(in the rows, 128 means zero)
Rows near named flat spaces through zero (a row that begins with a name and a colon came from that space)
z985_z494: [161  73 114 107  90 103 142 163  91 150 104 102 220 188  95  63  99 116
  92 117  93 105 108 100]
z736_z699: [110 114 139 116  80 144 172 170 148 146  95 135 127 152 106  99 151 130
 120  82 136 115 176 104]
z736_z699: [171 146  76 115 158  98  75 103 103 149 163 122  96 117 121 144 149 112
 123 130 153 154 109 126]
z985_z494: [ 86  17 252 147 158 171 174 109 103 109  68 116 183 102 141 112 122  82
  67 182  49 118 158  98]
z985_z494: [137 117 109 120 136 131 125 113 107 123 130 116 138 139 126 109 139 126
 133 140 120 125  94 111]
z633_z696: [ 91 141 116 138 186 104  93  98 141 159 126 143 145 116 199 110 139 150
 170 174 143 150 113 142]
z633_z696: [172 177  74 150 145 129 158 142  98 112 176 116  69 134 149 125 139 178
 137 146 150 130  79 175]
z985_z494: [101 129 169 143 144 145 137 120 146 121 123 141 102  98 145 154 133 124
 127 139 127 136 160 140]
z633_z696: [111 112 124 137 179  72  57  94 147 174  97 136 171  88 184 117 138 126
 130 144 153 147 131 131]
z737_z902: [138 128 113 114 154 127 104 138  69 154 155 130 109 224 135 113  91 151
  97 146  76 153 137 149]
z736_z699: [119 143 179 163 127 115 134 153 134  96 106 128 108 123 147 139 102 168
 110 113 106 126 164 205]
z737_z902: [101 122 133  93 154 174  91 109  88 112 150 158 115 224 119 100 128 147
 114 125  74 185 140 118]
z633_z696: [108  92 185 139 117 132 139 152 113 100  84 126 178 173 132  86  97 157
  93 114  70 126 149 159]
z736_z699: [135  87 148 141 141 145 174 124  96 119 105 101 122 112 134 102 162 120
 110 154 110 111 111 112]
z736_z699: [120 124 142 157 151  88 146 145 119 149  86 106 106 110 172  96 164 154
 136 140 131 119 149 171]
z736_z699: [113 114  96 125 123 120 162 139 131 172  92 112 128 135 153  80 175 138
 154 133 151 100 118  93]
z736_z699: [163 136  79 127 130 123 106 103 115 120 143 110 124 115 121 146 122 126
 126 129 145 106  67 108]
z737_z902: [164 174  98 121  92 113 132 160 146 115 152 137  84 111  88 134 164 135
 133  68 177 150 155 156]
z633_z696: [151 149 112  93 126 152 103 135 121 133 187 166  82 153  80 146 149 106
  99  93 144 197 176 120]
z633_z696: [122 138 102 113 157 117  63  96 133 136 134 148 132 131 140 120 149 135
 133 114 146 166 122 121]
z736_z699: [117 109 129  99  42 180 184 173 157 128 105 141 138 168  67 112 134 120
 105  56 136 100 161  66]
z736_z699: [126 118 166 123 126 155 130 133 123 105 142 146 124 138 106 142 113 118
  95 119 105 154 159 136]
z633_z696: [153 168 115 119 142 111 126 150 111 156 201 143  93 149 117 159 101 111
 135 158 128 167 160 164]
z633_z696: [153 151 126 118 106 133 111 152  97  96 157 131 115 198  92 136  78 151
 103 100  87 142 135 168]
z736_z699: [ 92 108 159 132 149 163 179 131 111 128 121 130 117 149 153  95 153 136
 141 168  99 136 138 122]
z985_z494: [ 97 105 208 173 138 155 189 147 157 115 102 141 129  75 168 142 117 140
  97 150 125 119 168 158]
z985_z494: [137 109 137 136 102 130 154 144 146 118 117 128 182 108 120 116 112 125
 113 119 138 111 115 120]
z985_z494: [148 171  77 107 131 105  72 111 124 139 160 129  88 140 108 157 131 120
 152 111 147 143 121 129]
z633_z696: [131 105 135 145 144 143 181 135 109 102 109 118 138 113 151  60 190 156
 128 141 132 139 104 138]
z633_z696: [105 120 145 129 138 135 122 126 122 112 112 136 151 156 145  97 125 154
 130 130 104 141 127 142]
z737_z902: [170 114  83 116 130 111 127 142  77 158 132 104 113 174 117  98 137 134
  96 123 120 123 111 118]
z737_z902: [139 135 110 100 113 123 113 128 117 133 127 122  81 139  85 123 181 105
 136  89 137 146 157 109]
z985_z494: [107 109 167 150 133 138 144 140 116 116  85 120 114 148 152 114 120 163
  99 121  95 111 147 154]
z736_z699: [ 97 122 119 113  91 190 185 143 139 123 122 138 128 175 119 107 130 145
 141 118 121 102 116  79]
z737_z902: [136 133 153 127 133 153 146 112  99  87 142 108  59 113  96 159 156 101
 136 139 101 129 134 133]
z985_z494: [132 135 110 143 126 147 150 131 124 110 116 121 102 130 145 115 145 168
 120 115 139 110 100 133]
z985_z494: [120 120 124 101  99 110 151 177 124 177 130 137 162 190 110  83 123 118
 138 122 116 142 174 120]
z737_z902: [163 138  45 108 127 140 114 131 113 162 151 138 104 165 126 105 153 154
 100  97 170 138  98  92]
z737_z902: [153 212  45 129 108 121  97 126 186 149 171 152  48  83 127 198 139 148
 151  77 228 122 120 127]
z737_z902: [132  96 129 130 133 125 174 164 122 192 133 137 155 141 149  99 123 119
  97 156 137 132 155 112]
z633_z696: [140 135 108 124 143  74  63 107 130 152 125 118 153 115 135 147 103 112
 138 134 134 124 116 134]
z737_z902: [152 183  89 135  94 126 153 174 187 144 168 168 108  89 124 142 143 151
 127  80 218 151 155 149]
z737_z902: [108 116 143 117 146 152 117 112 109 121 132 137 127 164 131 120 123 129
 124 142  94 146 131 119]
z985_z494: [164 127 103 136  93 109 115 142 130 109 109 112 162 132 112 123  96 152
  98  85 137  95  92 136]
[150 156 136 159  90 102 124 164 173 116 118 136 135  92 128 168  77 158
  96  78 162 103 146 178]
z985_z494
[136 155 119 101 105 181 157 143 123 113 184 152  71 159  79 150 141 112
 128 111 131 158 154 111]
z633_z696
[135 153 107 135 103 170 181 138 129 105 146 119  77 130 117 149 132 144
 142 126 138  94 100 117]
z633_z696
[143  98 112 104 112 143 140 132 107 146 127 121 135 153  97 109 145 103
 105 117 123 125 127  80]
z985_z494
[125 119  93 120 142 173 157 119 137 170 152 149  99 119 145 134 156 121
 111 143 170 132 119  68]
z737_z902
[133 131 114 133 139 136 132 123 107  94 124 122 131 147 140  85 152 167
 134 124 120 138  92 146]
z633_z696
[144 109 121 101 116 164  80 118 130 104 117 161 109 141  86 114 174 136
  55  36 149 178 158  99]
z633_z696
[156 119 124 148 141 148 158 140 104 147 131 119  55 117 139 152 139 139
  68 126 140 115 142 130]
z985_z494
[ 66 181  56  94 142 147  96 120 166 194 162 182 126 206 176 111 120 168
 197 139 160 153 124  92]
z736_z699
[ 94 116 173 114 127 116  62 102 128 106  89 126 137 153 110 145 105 114
 129 103  77 132 161 134]
z985_z494
[ 76 122 113 154 161 162 114  88 170 128  71 147 116  96 207 110 169 192
 127 112 171 109  94 102]
z633_z696
[175 112 119 151 135  67  77 133 124 152  97 111 143  93 140 143 104 137
  61  97 149 114 132 157]
z633_z696
[ 78 128 178 149 141 158 118 116 128  94  72 129  60 148 155 138 139 176
 112  99  91 117 164 157]
z985_z494
[146 122 133 154 110 121 156 134 123  97  99  94 128 102 129 130 122 144
 124 123 124  80  94 144]
z736_z699
[125 147 119 166 159  95 156 124 108 121 106  87  98 107 184 107 151 167
 177 174 124  94  87 177]
z736_z699
[112 181 136 141 119  54  60 128 165 142 114 121 122 114 140 189  66 130
 174 118 127 104 157 187]
z737_z902
[102 137 137 133 140 127 110 114 148 141 128 138 130 122 151 156 101 127
 143 145 127 121 133 128]
z737_z902
[118 136  65  90 137 137 107 117 139 229 145 146  53 142 127 154 173  93
 130 118 181 136 167  48]
z737_z902
[136 111 104 103 131 109  88 126  91 144 112 118 144 193 117  86 131 137
 115 110 100 138 123 118]
z737_z902
[153 131 107 125 118 125 135 125 117 115 134 112 121 117 109 126 145 121
 133 122 137 119 103 121]
z633_z696

Rows near named flat spaces through zero
z264_z170: [108 139 107 133 152 145 154 120 120 130 145  69 164 107 134 143  99 160
 137 113 120 136 131 136]
z144_z660: [142 126  89 162  94 128  83 132 115 102  76 173 129 134 124 129 169 116
 115 155 134 114 127 151]
z849_z204: [170  82 132 132 148 103 111 158 123 138 116 139  83 188  99  82 128  82
 138 108  60 151 143  92]
z488_z927: [132 114 144 110 134 146 151 124 157 163 172 124 126 127 157 119 117 118
 138 137 133 133 147 101]
z144_z660: [121 162 140 143  75 165 120 110 162 119 113 172 122 104 150 138 153 128
 125 182 193 118 133 164]
z144_z660: [150  97 127 101 199  69 164 145  89 130 162  43 137 134 132 101 116 146
 148  63  55 134  92  80]
z358_z197: [107 162  49 171  98 166  72 154  91 111  82 136 187 146  91 169 134 111
 104 168 150 121 122 155]
z849_z204: [121 127 124 141 127 138 113 138 126 117 105 135 118 145  99 129 111 122
 122 119 120 140 138 144]
z833_z733: [183 163 165 159 116 132 121 147 130 114 117 125 100 149  61 128 130  95
 119 201 147 154 127 101]
z833_z733: [131 101 118 117 142 133 151 122 143 127 151 106 134  99 191 106 136 155
 143 104 122 118 118 130]
z488_z927: [104 123  93 119  93  96  75 119  96 146  95 208 143 154 118 153 171  95
 109 129 126  95 136 130]
z144_z660: [161 122 139 139 159 125 163 127 133  94 144  67 126  84 152 113 123 173
 135 124 127 133 104 125]
z488_z927: [144 142 111 140 135 116 114 167 101  99 104  95 133 148 112 109 142 119
 136 121 112 131  78 132]
z264_z170: [142 140 112 158 103  81 119 106 105 115  52 136  95 161 115  82 185 112
 176 112  55 136 134 166]
z264_z170: [124  96 112 136 143 138 101 148 122 104 115 145 124 129 110 140 102 138
  94 105 130 127 131 134]
z833_z733: [109 126 171  98 130  98 145 102 136 133 136 148 103 116 134 129 127 142
 130  97 130 120 129 135]
z488_z927: [141  79 153 112 161 140 137 135 152 134 169 135 108 117 130 132  84 139
 101 112 134 136 152  96]
z833_z733: [142 112 163 116 126 116 137 117 149 120 136 152  95 110 148 115 138 137
 124 124 141 122 126 126]
z488_z927: [119  87 131 104 135 149 140 164 167 100 133 117 100 116 221  61 136 149
 154  59 128 117  72 165]
z833_z733: [212  86 158 122 156 116 120 188 137  91 161 120  97 120 142  96 140 118
  99 152 152 123  70  66]
z488_z927: [104 107 142  90 143 144 131 159 145 146 163 130 126 143 149 119  99 117
 124  91 138 126 109 116]
z358_z197: [155 134 160 144 141  85 150  95 117 116 105 111  92 125  90 117 133 141
 143 125  87 147 150 128]
z849_z204: [118 115 137 136 137  74  99 124  93 104  62 157  85 168  56 122 121 121
 121  71  67 140 141 152]
z358_z197: [153 144 121 133 136 141 140 142 125 137 158  90 154 123 131 133 129 120
 131 167 141 132 114  96]
z144_z660: [145 120 136 122 154 108 163 137 129 131 132  69 109 145 149  73 133 129
 177  88  67 147 109 125]
z488_z927: [130 113 157 127 160 138 145 105 136 155 165 124 124 125  71 169  63 133
  98 140 126 154 196  89]
z144_z660: [154 140 127 133 111 145 113 166 136 139 132 133 123 164 125 105 146  80
 138 166 136 136 108 106]
z488_z927: [161 151 129 133  82 129 146  78 151 168 155 158 143  97 185 131 197 114
 149 218 163 106 154 103]
z358_z197: [123 173 112 138 114 119 154  98 113 169 127  92 154 146 122 125 151 109
 175 155  93 140 149 124]
z264_z170: [158 150 149 119 141  86 147 143 107 115 131  84 121 133 126 102 156 124
 152 126 109 128  75 109]
z833_z733: [117 133 163 122 116 123 130 114 144 138 116 157  93 144 106 123 119 116
 133 121 123 140 151 140]
z358_z197: [ 95 105  64 111 132 169 118 144 127 164 169 123 193 124 183 147 119 124
 120 122 142 107 130 114]
z833_z733: [ 74 113 100 108 137 129 118 122 113 158 129 139 151 150 121 147 101 124
 125  79 102 125 153 137]
z264_z170: [151 104 137 131 113 103 106 128 131 129 102 177  89 154 123 102 158 100
 131 128 104 127 140 123]
z358_z197: [156 138  61 153 132 193 134 149 129 153 186  74 212 104 166 155 127 123
 120 212 168 124 130  81]
z488_z927: [153  86 127 136 148 111 107 125 117 121 128 158 115 127  95 148 112 129
  88 131 118 129 160  98]
z849_z204: [171  95 151 120 138 127 134 138 150 119 159 138 108 105 161 113 138 133
 113 146 151 119 116  95]
z144_z660: [108 133 111 113 107  98 117 122 112 156 105 152 126 167 141 104 167  96
 161 103  87 118 124 138]
z833_z733: [168 101  91 158 130 167 116 148 142 127 140 121 141 126 146 120 129 118
 119 169 133 135 146 105]
z358_z197: [215 172 186 165 137 116 134 153 119 103 128  93  95 144  30 133 121  98
 113 219 143 166 119  74]
z264_z170: [130 103 112 121 171 124 169 114 125 154 164  64 147 121 150 116 103 149
 152  96  77 143 151 105]
z358_z197: [108 168 135 110 122  98 159 116 114 131 123  86 138 124 158 104 161 138
 176 102 109 120  84 150]
z833_z733: [ 87 219 163 132  86  82 122  72  91 121  81 160 135 117  51 192 148 136
 118 160 161 116 132 165]
z358_z197: [161 130 125 167 128 130 128 114 127  90 103 118 118  99 113 133 134 155
 117 157 133 135 139 141]
z264_z170: [187 110 166 123 132  82  91 169 110 132 119 172  77 192  57 110 141  60
 107 152 104 140 120  65]
z849_z204: [141  80 153 114 147 143  96 174 144 110 142 171  96 141 103 134  88 115
  76 114 156 130 123 103]
z264_z170: [114 179 146 123 120 141 118 153 115 121 134 118 148 135  82 163 110 116
 107 158 176 129  95 123]
z849_z204: [117 150 120 151 116 188 120 152 149 120 122 118 136 136 110 135  96 120
 123 154 158 148 135 149]
z264_z170: [174 100 166 102 130  90 144 120 144 178 161 152  88 162 142  88 159  79
 153 143  90 134 149  66]
z144_z660: [144 135  99 121 125 117 141 124 116 142 154 101 167 108 182 122 171 130
 146 150 131 105 100 106]
z833_z733: [121 197 188 137  94 106 139 106 131 112  84 136  87 140  76 123 143 119
 152 148 137 145 119 166]
z144_z660: [121 115 110 117 149 137 135 127 120 154 165 110 161 124 131 151 105 130
 117 128 126 127 145  98]
z849_z204: [158 150 169 135 126 102 136 135 126 114 109 117  89 148  93 103 139 112
 145 138 112 146 112 124]
z358_z197: [131  80 122 114 154 138 107 165 131  89 144 140 129 100 150 136 105 156
  81  96 162 108  92 123]
z849_z204: [152  53  60 142 149 172  87 190 134 121 138 136 144 149 162 106 114 110
 103 115 115 125 125 104]
z264_z170: [110 169  86 168 121 149 159  88 120 110 104  64 170  84 152 136 137 179
 161 138 120 133 138 181]
z144_z660: [123  89  98 164 165 172 147 107 144 118 131  89 135 101 121 140  64 175
 118 106  99 158 196 145]
z849_z204: [159 127 152 121 129 122 149 122 144 132 154 120 118 110 155 114 147 129
 136 153 141 125 118 104]
z849_z204: [131 167 144 146 110 150 150 110 146 119 124 109 128 105 131 131 132 142
 143 164 155 137 130 150]
z488_z927: [ 62 182 130  99  99 144 136 124 130 163 133 129 157 146 139 141 128 111
 154 117 149 120 111 157]
[ 94 119 107  91 141 124 129 155 117 120 148 108 160 113 183 123 133 148
 129  75 141  99  65 138]
z358_z197
[130 188 153 121 102 123 168 113 140 146 135  90 130 128 156 100 167 117
 184 156 132 132 100 138]
z358_z197
[147 131 115 144 149  99 158  92 107 137 129  81 141 115 121 127 135 148
 151 130  80 138 154 116]
z358_z197
[100 107 105  95 132 153 138 133 144 175 178 128 161 130 186 127 122 119
 137 112 134 114 133 109]
z358_z197
[127 142  81 192  84 155 114  76 135 118  64 155 131 114 126 134 155 140
 142 169 116 136 195 185]
z264_z170
[140 121 137 147 139 100 111 129 107  81  86 135 103 122  86 133 123 149
 107 109 116 131 120 147]
z358_z197
[167 111 108 152 157 131 128 131 112 128 147 100 148 121  98 150 108 132
 105 160 117 140 154  85]
z358_z197
[143 131 126 123 148 124 114 177 107  82 135  99 144 112 126 134 124 144
 100 122 161 114  55 119]
z358_z197
[145 102 151 100 145  73 132 122 114 148 140 144 104 147 123 113 143 111
 132 103  91 122 128  91]
z849_z204
[170 125 121 167 117 105 117  85 114 111 104 155 123  98 101 155 154 143
 105 182 131 123 170 118]
z488_z927
[ 91 122 144  64 133 130 146 156 144 155 178 121 140 132 197 106 131 121
 146  81 148 104  70 119]
z358_z197
[104  84 144  92 133 150 136 149 171 112 147 146 104 106 210  91 122 152
 131  66 151 110  92 156]
z488_z927
[104 168 125 116  86 121 121  82 120 189 144 179 162 135 115 178 155  95
 124 189 157 110 171 107]
z488_z927
[134  69 123  82 149 101 147 102 136 212 195 151 134 148 172 118 135  97
 141 112  82 119 180  56]
z849_z204
[172  99 110 175 129 176 110 168 154 117 102 122  93 173 105  83 109  93
 139 148  94 170 159 128]
z849_z204
[176  97 110 161 167 108 120 127  98 151 127 108 122 172  44 136  96  98
 117 147  54 166 197  68]
z488_z927
[130 163  64 176 110 148 115 114  99 130 101 102 180 128 108 154 144 126
 135 177 119 133 151 140]
z358_z197
[ 67 103  25 130 103  75 107  54  77 161  73 169 178 125 185 136 195 147
 160  66  48  85 173 177]
z144_z660
[179 156 144 140 106 125 132 150 135  91 126 113 121 103 162 102 183 127
 138 181 171 113  62 123]
z144_z660
[ 13 188 153  42 109 161 130 169 135 185 179 135 174 167 140 158  90  92
 135  84 189 110  67 140]
z488_z927
[ 90 156 165  77 167  75 153 148  90 136 144  74 132 156  92 127 100 128
 145  54  95 132  72 117]
z833_z733
[113  85 118 148 145 124 122 108 132 101  86 141  95 123 116 117 100 162
 123  68  83 142 169 171]
z488_z927
[147 126 130 133 137 136 148 123 138 132 147 102 132 114 144 120 128 136
 137 143 127 134 132 115]
z833_z733
[152 122 109 140 146 110 109 155  96 130 119 112 134 165  82 127 124 101
 122 132  92 140 125  97]
z488_z927
[180 125 135 163 120  97 150  88 133  82  96 114 100  76 164  98 183 171
 149 147 116 121 123 151]
z849_z204
[138 131 145 116 131 105 130 140 123 102 125 123 117 114 144 115 148 140
 127 116 140 114  82 131]
z833_z733

Rows near named flat spaces through zero (a row that begins with a name and a colon came from that space)
z775_z662: [184 147 144 186 110  76  88 165  68 119  93 120 104 154 164 173 121 156
 131 212 116 115 106 119]
z130_z94: [217 119 113 132  72 111  85  80  73 126  77 111  98  82 203 155 196 155
  93 182 140 170  64 164]
z545_z912: [124  85 117 128  99 132  52 198 119 147 100  84 102  81 107 128 146 114
 103 102 186 150  49 130]
z545_z912: [125 148 163 163 170 148 170 178 145 118 121 150 124 139 125 143 123 132
 134 154 115 129 191 114]
z435_z709: [111 102 114 107 128 146  87 120 125 167 180 110 138 174 149  96 116 149
 198 122 113 105 132  68]
z435_z709: [124 120 113 127  96 106 121  64 108 173 157 127 115 174 152 107 124 138
 193 148 107 104 115 139]
z545_z912: [148 127  96 111 134 242 115 171 136 123 128 128 137  83 165 136 202 150
  72 143 138 169 151  90]
z435_z709: [139  88 186 141 132 109 164  98 157 168  91 124  81  93 143 107 159 112
 175 115 152 167 129 191]
z545_z912: [147 121 191 147 204 163 194 144 209 154 162 101 141 159 159 124 115 122
 149 121  86  70 174  99]
z775_z662: [ 50 122 155 152 173 173 157 203 190 112 117 160 133 117  53 126 111  98
 121  98 158 131 184 132]
z545_z912: [128 139  98  96  80 129 115 124  58 176  94 122 114 111 112  88 147 128
 138 130 151 236 154 150]
z435_z709: [123  99 147 132 118 105 113 117 148 131  94 114 117 102 108 126 129 106
 119 106 160 136  91 170]
z775_z662: [122 110 159 158 151 151 112 145 182 142  96  98 153 151 108 136 109 107
 104 138 136 100 135 139]
z775_z662: [116 173 119 156 144 168 209 158 111 102 165 210  86 118 156 150 171 157
 154 171 101 133 195 118]
z435_z709: [161 122 142 113 144 134 159  88 153 147 152 105 134 133 168 118 136 130
 134 117 101 106 124 125]
z130_z94: [169 130 167 132 152 104 147 109 134 108 104 124 135 118 154 138 127 136
 124 136 116 141 146 129]
z435_z709: [129 137 101 110  97 130 122 100  79 160 140 138 117 144 146 104 142 147
 170 147 119 166 148 122]
z775_z662: [106 169  93 145 109 161 148 167  64 135 151 189  95 144 139 129 156 163
 172 184 114 167 193 102]
z130_z94: [ 87 139 117 116 155 178 154 128 164 125 159 146 160 151 106 115 116 123
 127 113 113 111 178 106]
z775_z662: [101 120 117 126 135 199 157 111 155 129 149 173 116 113 147 120 178 141
 151 136 128 140 171 128]
z775_z662: [115 158 118 105 154 100 187  98 140  96 199 150 144 151 128 128  92 129
 140  94  83  67 134 104]
z545_z912: [122 139 197 138 186  97 169 174 138 142 110 119 141 155  98 105  73 119
 170 114 117 161 212 105]
z775_z662: [122 101 127  98 126 112 131 102 137  91 139 152 109  70 135 124 154 131
 138  80 150 144  95 136]
z545_z912: [100 114 169 141 185 142 147 128 198 103 141 138 160 153 112 131  96 120
 143 111 116  81 167 107]
z545_z912: [138 140 173 151 171 108 156 176 139 119 125 125 127 140 124 137  99 128
 139 131 114 120 162 106]
z435_z709: [110 141  99 117  97 142 126 116 104 126  98 149 127 106 101 122 147 120
 101 131 150 181 140 163]
z130_z94: [115 138 102  78 135 162 162 101 132 167 185 115 148 149 133  84 124 127
 150  92 101 133 159 100]
z435_z709: [144 118 117  86 152 148  72 196 143  73 105  81 179  71  97 141 116 116
  24  67 161 150  91  80]
z435_z709: [122 117 119 126 113 111 104 108 125 137 134 117 131 144 125 124 116 125
 139 125 129 107 101 131]
z775_z662: [ 95 127 113 113 115 186 132 164 126 177  98 119 128 109  85  93 148 106
 112 113 160 205 170 149]
z130_z94: [ 94 108 144 116 136  80 158 130 156 135 158 122 104 112  92 110 100  97
 155  60 140  97  85 152]
z130_z94: [132 149 109 140 109  98 132 148  96 165 166 108 111 169 131 127 102 128
 149 142 104  86 100 118]
z130_z94: [147 164 131 151 131 148 162 105 135 155 112 116 154 176 132 134 116 120
  98 175  95 113 169 151]
z435_z709: [ 81 114 103 139 104 113  71 132 155  92  97 122 155 123  56 150  96  92
  62 106 168  88  64 165]
z775_z662: [208 185 111 132  84  81 150 156  24 162  99  99  92 116 159 137 142 139
  93 175 112 191 115 149]
z130_z94: [150  91 161 106 115  78 150  70 151 132  88 110 101  60 126 113 149  98
 118  73 163 163  73 206]
z545_z912: [133 117  95 129  47 115 131  87  85 233 122  97  68 129 136  94 164 108
 158 142 144 155  70 209]
z130_z94: [118 131  86 129  91 149  88 147  93 151 135 125 118 138 128 126 142 137
 128 150 137 134 109 118]
z130_z94: [126 113  98 142 100 141  70 152 105  94 123 151 107 101 143 158 163 150
 118 153 153 123  83 115]
z545_z912: [201 157 143 160 139 120 145 229  86 127 126 103  85  98 176 166 153 148
  93 164 116 133 105  98]
[147  95 162 116 126 120 148  94 168 137  73 105 115  63 119 118 157  94
  91  87 166 171  98 201]
z435_z709
[ 77 115 152 170 133 131 111 199 138 130  86 148 106 122  71 133 117 110
 141 136 170 150 149 148]
z545_z912
[141 169 134 127 151 165 233 142 147 140 139 139 116 103 131 127 153 111
  87 120 107 144 171 159]
z775_z662
[112 144 100 123 113 140 116 134  97 131 141 145 131 147 124 123 127 141
 142 145 122 140 148 108]
z435_z709
[151 151 125 154 101 133 178 129  98 193 128 125  79 138 154 121 158 126
 148 170 113 145 137 170]
z545_z912
[115  82 117 128 100 180  98 149 154 202 119  84  99 106 125 104 169 106
 128 112 166 140  81 157]
z545_z912
[133 133 104 110 115 131 114 103 108 146 160 119 139 158 148 115 122 143
 151 135 106 114 126 101]
z435_z709
[124 127 126  93 151 135 190  75 170 101 177 149 132 102 145 121 141 123
 126  78 108  98 122 133]
z775_z662
[166 134 119 137 111 107 122 116 104 123 137 123 110 126 167 148 142 143
 124 152 114 106  90 128]
z130_z94
[144 155 148 145 151 115 173 128 126 119 138 143 127 148 143 139 116 136
 138 150  97 113 163 122]
z545_z912
[ 95 105 134 116 126  87  91 160 121  97 113 134 121  96  83 124 106 117
 136  83 168 149 100 124]
z775_z662
[156 151 105  65 142 154 112 125  88  88 122 130 178 103 142 113 135 157
  94 111 120 209 184  65]
z545_z912
[142 110 112 119  86 120 106 103 110 146 102 115 104  93 134 123 160 120
 113 124 156 157  78 171]
z130_z94
[131 127  79  74 111 129  96  35 126  73 156 143 177 125 145 130 130 145
 101 105 114 107 101 108]
z545_z912
[125 101 108  97 139 223  93 155 158 130 125 111 154  91 137 116 173 134
  90 107 152 164 141  92]
z545_z912
[125 119 116  87 137 167 169  62 170 122 152 137 144 101 144 111 158 121
 112  89 120 129 134 145]
z130_z94
[189 109 170 189 113 114  75 174 114 143  33  88 103 108 149 165 152 128
  90 193 160 157  95 163]
z775_z662
[148 107 154 138 119  99 136  91 151 110  80 127 111  81 129 142 149 109
  99 118 154 139  89 193]
z130_z94
[ 91 116 154 143 153 126 135 181 157  96 109 150 117  95  83 137 120 110
 121  99 160 137 135 136]
z775_z662
[151 155 119 159 141 183 161 159 134 106 141 157 114 118 169 166 172 149
  96 177 107 106 147 116]
z545_z912
